Below is a small trained network, with its code and all its weights. Each question gives an input and a target symbol and asks what happens when units are switched off, that is, made to give their printed mean instead of their output.

import numpy as np


def w(rows, s, z=0):
    codes = np.array(rows[::2]) - 128.0
    scale = np.full(codes.shape[1], s)
    scale[-1] = z or s
    return codes * scale


def f(y):
    return np.maximum(y, 0)


def softmax(a):
    e = np.exp(a - a.max(-1, keepdims=True))
    return e / e.sum(-1, keepdims=True)


def log_softmax(a):
    a = a - a.max(-1, keepdims=True)
    return a - np.log(np.exp(a).sum(-1, keepdims=True))


def net(x, mask):
    ids = ['ΓΠΣΦΨδζηξ'.index(c) for c in x.split()]
    T = len(ids)
    res = E[ids] + P[:T]
    r = res
    for j in range(3):
        rows = slice(4 * j, 4 * j + 4)
        q, k, v = (r @ M[0][rows].T for M in (Q, K, V))
        z = softmax(np.where(np.tri(T) > 0, q @ k.T / 4**0.5, -1e9)) @ v
        o = O[0][rows]
        res = res + np.where(mask[j], z, o[:, -1]) @ o[:, :-1]
    y = f(res @ A[0][:, :-1].T + A[0][:, -1])
    res = res + np.where(mask[3:15], y, B[0][:, -1]) @ B[0][:, :-1]
    return log_softmax(res[-1] @ U[:, :-1].T + U[:, -1])


Q, K, V, O, A, B = {}, {}, {}, {}, {}, {}
E = w([
[221,52,131],'Γ',
[117,128,199],'Π',
[163,50,80],'Σ',
[77,146,255],'Φ',
[31,93,205],'Ψ',
[146,85,107],'δ',
[47,62,183],'ζ',
[191,89,157],'η',
[173,30,90],'ξ',
],0.014)
P = w([
[209,193,52],'0',
[128,28,211],'1',
[129,102,95],'2',
[147,52,201],'3',
[11,175,65],'4',
[150,26,208],'5',
[30,158,92],'6',
[146,25,222],'7',
[32,160,80],'8',
[156,9,179],'9',
[22,155,88],'10',
[161,20,204],'11',
[56,146,77],'12',
[145,18,211],'13',
],0.014)
Q[0] = w([
[56,169,42],'head 1',
[116,146,145],'head 1',
[123,191,14],'head 1',
[177,27,190],'head 1',
[159,170,93],'head 2',
[51,165,194],'head 2',
[93,217,65],'head 2',
[16,159,165],'head 2',
[101,254,57],'head 3',
[155,132,57],'head 3',
[190,147,56],'head 3',
[61,59,88],'head 3',
],0.009)
K[0] = w([
[112,65,206],'head 1',
[118,101,123],'head 1',
[69,68,130],'head 1',
[127,171,131],'head 1',
[161,123,145],'head 2',
[28,107,128],'head 2',
[11,99,84],'head 2',
[182,54,152],'head 2',
[24,35,152],'head 3',
[91,51,66],'head 3',
[117,124,169],'head 3',
[146,138,207],'head 3',
],0.012)
V[0] = w([
[100,247,142],'head 1',
[79,21,171],'head 1',
[183,238,67],'head 1',
[183,87,85],'head 1',
[106,150,98],'head 2',
[161,116,107],'head 2',
[140,60,151],'head 2',
[84,57,105],'head 2',
[161,117,203],'head 3',
[68,48,69],'head 3',
[217,96,136],'head 3',
[83,174,35],'head 3',
],0.015)
O[0] = w([
[90,72,159,52],'head 1',
[185,178,183,112],'head 1',
[86,97,93,148],'head 1',
[102,162,44,205],'head 1',
[118,133,148,68],'head 2',
[127,150,137,160],'head 2',
[176,122,119,215],'head 2',
[175,119,75,133],'head 2',
[109,186,250,179],'head 3',
[176,110,99,65],'head 3',
[96,220,142,250],'head 3',
[108,64,28,52],'head 3',
],0.012,0.011)
A[0] = w([
[153,140,70,108],'neuron 1',
[37,75,189,16],'neuron 2',
[234,15,104,77],'neuron 3',
[172,14,180,152],'neuron 4',
[98,8,170,82],'neuron 5',
[154,207,156,77],'neuron 6',
[134,188,139,193],'neuron 7',
[94,156,230,149],'neuron 8',
[133,122,140,254],'neuron 9',
[244,180,159,160],'neuron 10',
[38,15,106,116],'neuron 11',
[109,182,64,51],'neuron 12',
],0.011,0.0058)
B[0] = w([
[255,156,111,136],'neuron 1',
[181,141,180,172],'neuron 2',
[18,184,169,140],'neuron 3',
[188,226,138,150],'neuron 4',
[218,166,91,160],'neuron 5',
[232,41,156,220],'neuron 6',
[31,124,64,195],'neuron 7',
[110,159,78,209],'neuron 8',
[47,98,169,148],'neuron 9',
[60,114,101,254],'neuron 10',
[121,65,127,199],'neuron 11',
[216,157,168,156],'neuron 12',
],0.008,0.037)
U = w([
[55,193,77,194],'Γ',
[158,56,178,231],'Π',
[135,115,75,25],'Σ',
[203,172,156,3],'Φ',
[151,216,148,143],'Ψ',
[110,65,94,34],'δ',
[87,163,218,118],'ζ',
[1,57,154,235],'η',
[174,147,99,7],'ξ',
],0.0085,0.0043)

Each question gives the input, a string of symbols that net reads in full, and the target symbol t.
The units are the heads (4 rows each of Q, K, V and O) and the neurons (one row each of A and B). Each row of codes is followed by its name. A weight is (code - 128) times the scale printed after its matrix; where a second scale follows, it is the last column's (O, A, B and U).
mask holds one flag per unit, heads first, then neurons. A switched-off unit (its flag False) gives its mean, the last column of its rows in O or B, instead of its output. The means were averaged over made-up inputs and are rounded, as every weight is.
A unit's drop is (log p(t) with every unit on - log p(t) with that unit switched off) / (log p(t) with every unit on - log p(t) with every unit switched off).
The circuit of an input: a set's keep is (log p(t) with only the set's units on - log p(t) with every unit switched off) / (log p(t) with every unit on - log p(t) with every unit switched off). Starting from the 12 units with the biggest drops (on a tie, the unit counted first), units are removed one at a time, each time the one whose removal leaves the highest keep (on an exact tie, the one counted first), for as long as the keep stays at least 0.8.
circuit, biggest first: the units of the circuit, biggest drop first
top k neurons: the k neurons with the biggest drops, biggest first
which heads matter: for each layer, one digit per head in row order, 1 if its drop is at least 0.15 and else 0, layers parted by /
input η Γ η Γ η η η η Φ Ψ η Π Ψ ξ, target η: circuit, biggest first	(head 1)
input Φ Π Γ Π δ η Π η Σ Φ η η, target Φ: circuit, biggest first	(head 1; neuron 5; neuron 4; neuron 10)
input Σ ζ Π Π Π η η Π, target Σ: circuit, biggest first	(head 3; neuron 1)
input Π Ψ η ξ η Π, target Π: top 3 neurons	(neuron 10; neuron 5; neuron 7)
input Φ η Σ ξ η Π Γ Γ, target Φ: circuit, biggest first	(neuron 5; neuron 4; head 1; neuron 10)
input η η ξ, target Γ: top 2 neurons	(neuron 6; neuron 2)
input Γ η Φ Π η δ, target Γ: circuit, biggest first	(neuron 6; head 1)
input Π η η η Π Φ, target Π: circuit, biggest first	(head 1; neuron 10; neuron 7)
input η Ψ η η Ψ η Π Π η Γ, target η: which heads matter	110
input Σ δ η, target ξ: which heads matter	101
input Ψ η η η η Φ Φ η η Φ Φ Ψ, target Ψ: which heads matter	100
input Γ Γ η η Γ Γ η δ η ξ, target Γ: which heads matter	011
input δ η Γ Φ η Π η η η η Γ Π η Ψ, target δ: which heads matter	101
input Φ Ψ η, target ζ: which heads matter	110
input Π Σ η Π Φ Π η, target η: circuit, biggest first	(neuron 5)
input Ψ η δ η η Γ, target Ψ: which heads matter	100
input ζ ζ η Π Π Π η Γ Φ Γ, target ζ: which heads matter	100
input ξ Γ Γ Γ, target ξ: top 3 neurons	(neuron 1; neuron 10; neuron 12)
input Φ Γ η η Σ η Π η, target Φ: which heads matter	100
input Σ Π ζ Π η Ψ η Ψ Γ η Π η, target Σ: circuit, biggest first	(head 3)
input ζ Π Γ η η η Γ η, target ζ: top 3 neurons	(neuron 3; neuron 7; neuron 4)
input Π Π ξ η η Ψ η Π Γ η Π ζ, target Π: top 3 neurons	(neuron 11; neuron 5; neuron 10)
input η Φ δ Φ, target η: top 2 neurons	(neuron 6; neuron 5)
input Ψ Γ η Γ Γ Φ δ η Ψ η Γ ξ, target Ψ: top 2 neurons	(neuron 4; neuron 7)
input η Σ η Π Ψ δ, target η: top 2 neurons	(neuron 6; neuron 11)
input Ψ η Ψ Π η Σ Ψ Φ ξ Π ζ η, target Ψ: top 2 neurons	(neuron 4; neuron 3)
